Here is a tiny trained network, its code and every weight. The questions are about switching its units off for an input and a class, where a switched-off unit gives its printed mean instead of its output.

import numpy as np


def w(rows, s, z=0):
    codes = np.array(rows[::2]) - 128.0
    scale = np.full(codes.shape[1], s)
    scale[-1] = z or s
    return codes * scale


def f(y):
    return np.maximum(y, 0)


def log_softmax(a):
    a = a - a.max(-1, keepdims=True)
    return a - np.log(np.exp(a).sum(-1, keepdims=True))


def net(x, mask):
    res = np.array(x, float).reshape(1, 7) / 4 @ E
    y = f(res @ A[0][:, :-1].T + A[0][:, -1])
    res = res + np.where(mask, y, B[0][:, -1]) @ B[0][:, :-1]
    return log_softmax(res[-1] @ U[:, :-1].T + U[:, -1])


A, B = {}, {}
E = w([
[92,2,125,240,156,138],'x0',
[144,232,154,86,103,179],'x1',
[225,198,218,153,176,197],'x2',
[130,240,43,229,209,147],'x3',
[111,149,186,153,109,5],'x4',
[142,132,53,184,36,186],'x5',
[220,120,129,154,226,55],'x6',
],0.0082)
A[0] = w([
[185,150,226,50,140,97,101],'n1',
[201,115,122,139,180,228,218],'n2',
[93,85,132,53,38,154,169],'n3',
[131,9,78,113,37,144,213],'n4',
[98,219,149,85,120,125,231],'n5',
[154,159,140,76,137,254,252],'n6',
],0.0093,0.0037)
B[0] = w([
[180,187,168,62,187,147,228],'n1',
[165,117,110,204,172,223,224],'n2',
[154,126,163,55,64,81,221],'n3',
[230,113,195,190,57,113,230],'n4',
[154,149,194,93,35,66,227],'n5',
[78,169,141,86,12,174,244],'n6',
],0.011)
U = w([
[70,112,88,189,180,8,64],'0',
[61,118,177,133,17,68,208],'1',
[217,206,102,134,74,86,192],'2',
[34,102,128,126,111,125,3],'3',
[108,85,139,102,110,86,22],'4',
[113,66,136,129,213,106,78],'5',
[42,178,145,34,85,89,192],'6',
[83,169,108,210,70,187,148],'7',
],0.011,0.0068)

Each question gives the input, the list of numbers given to net, and the class t.
The units are the neurons (one row each of A and B). Each row of codes is followed by its name. A weight is (code - 128) times the scale printed after its matrix; where a second scale follows, it is the last column's (A, B and U).
mask holds one flag per neuron, in row order. A switched-off neuron (its flag False) gives its mean, the last column of its row in B, instead of its output. The means were averaged over made-up inputs and are rounded, as every weight is.
A unit's drop is (log p(t) with every unit on - log p(t) with that unit switched off) / (log p(t) with every unit on - log p(t) with every unit switched off).
The circuit of an input: a set's keep is (log p(t) with only the set's units on - log p(t) with every unit switched off) / (log p(t) with every unit on - log p(t) with every unit switched off). Starting from all 6 units, units are removed one at a time, each time the one whose removal leaves the highest keep (on an exact tie, the one counted first), for as long as the keep stays at least 0.8.
units of the circuit, in order: the units of the circuit, biggest drop first
most important unit: the unit with the biggest drop
top k neurons: the k neurons with the biggest drops, biggest first
drop of u: that unit's drop, to one decimal
input [4,-3,0,-6,-7,8,3], class 2: units of the circuit, in order => (n4)
input [4,7,7,3,3,1,-5], class 7: units of the circuit, in order => (n2; n3)
input [-3,8,2,7,3,0,-4], class 1: units of the circuit, in order => (n5; n6)
input [-4,-8,-3,-8,7,-1,6], class 2: units of the circuit, in order => (n1; n6)
input [-7,3,-4,7,-7,1,-4], class 6: top 3 neurons => (n4; n6; n5)
input [1,4,-3,0,6,-7,8], class 6: top 3 neurons => (n4; n2; n1)
input [-4,8,-8,-2,-7,-3,-5], class 1: top 2 neurons => (n4; n1)
input [-1,8,1,-3,-2,-2,2], class 6: top 2 neurons => (n4; n6)
input [-3,-4,7,-7,8,-5,-5], class 6: units of the circuit, in order => (n1; n4)
input [6,5,-4,1,-2,0,3], class 5: units of the circuit, in order => (n6; n5)
input [0,-1,3,4,-4,-4,8], class 7: units of the circuit, in order => (n2; n3; n5)
input [-1,-1,-3,-3,6,-4,6], class 5: top 4 neurons => (n6; n5; n3; n4)
input [-5,4,1,2,-7,-2,-5], class 6: top 2 neurons => (n6; n4)
input [-5,-1,8,-6,-4,3,-7], class 6: most important unit => n6
input [-8,8,-2,-7,-3,4,2], class 6: top 2 neurons => (n1; n6)
input [6,-3,4,-5,5,2,7], class 5: top 3 neurons => (n6; n5; n3)
input [-6,-6,-2,3,3,-7,0], class 6: top 2 neurons => (n4; n2)
input [6,-8,-8,4,5,-1,4], class 0: top 3 neurons => (n6; n5; n3)
input [1,-6,-2,8,3,4,-1], class 0: top 2 neurons => (n6; n2)
input [5,-7,-5,7,-5,-3,1], class 5: units of the circuit, in order => (n6)
input [5,-6,-5,1,2,-2,5], class 0: drop of n1 => 0.1
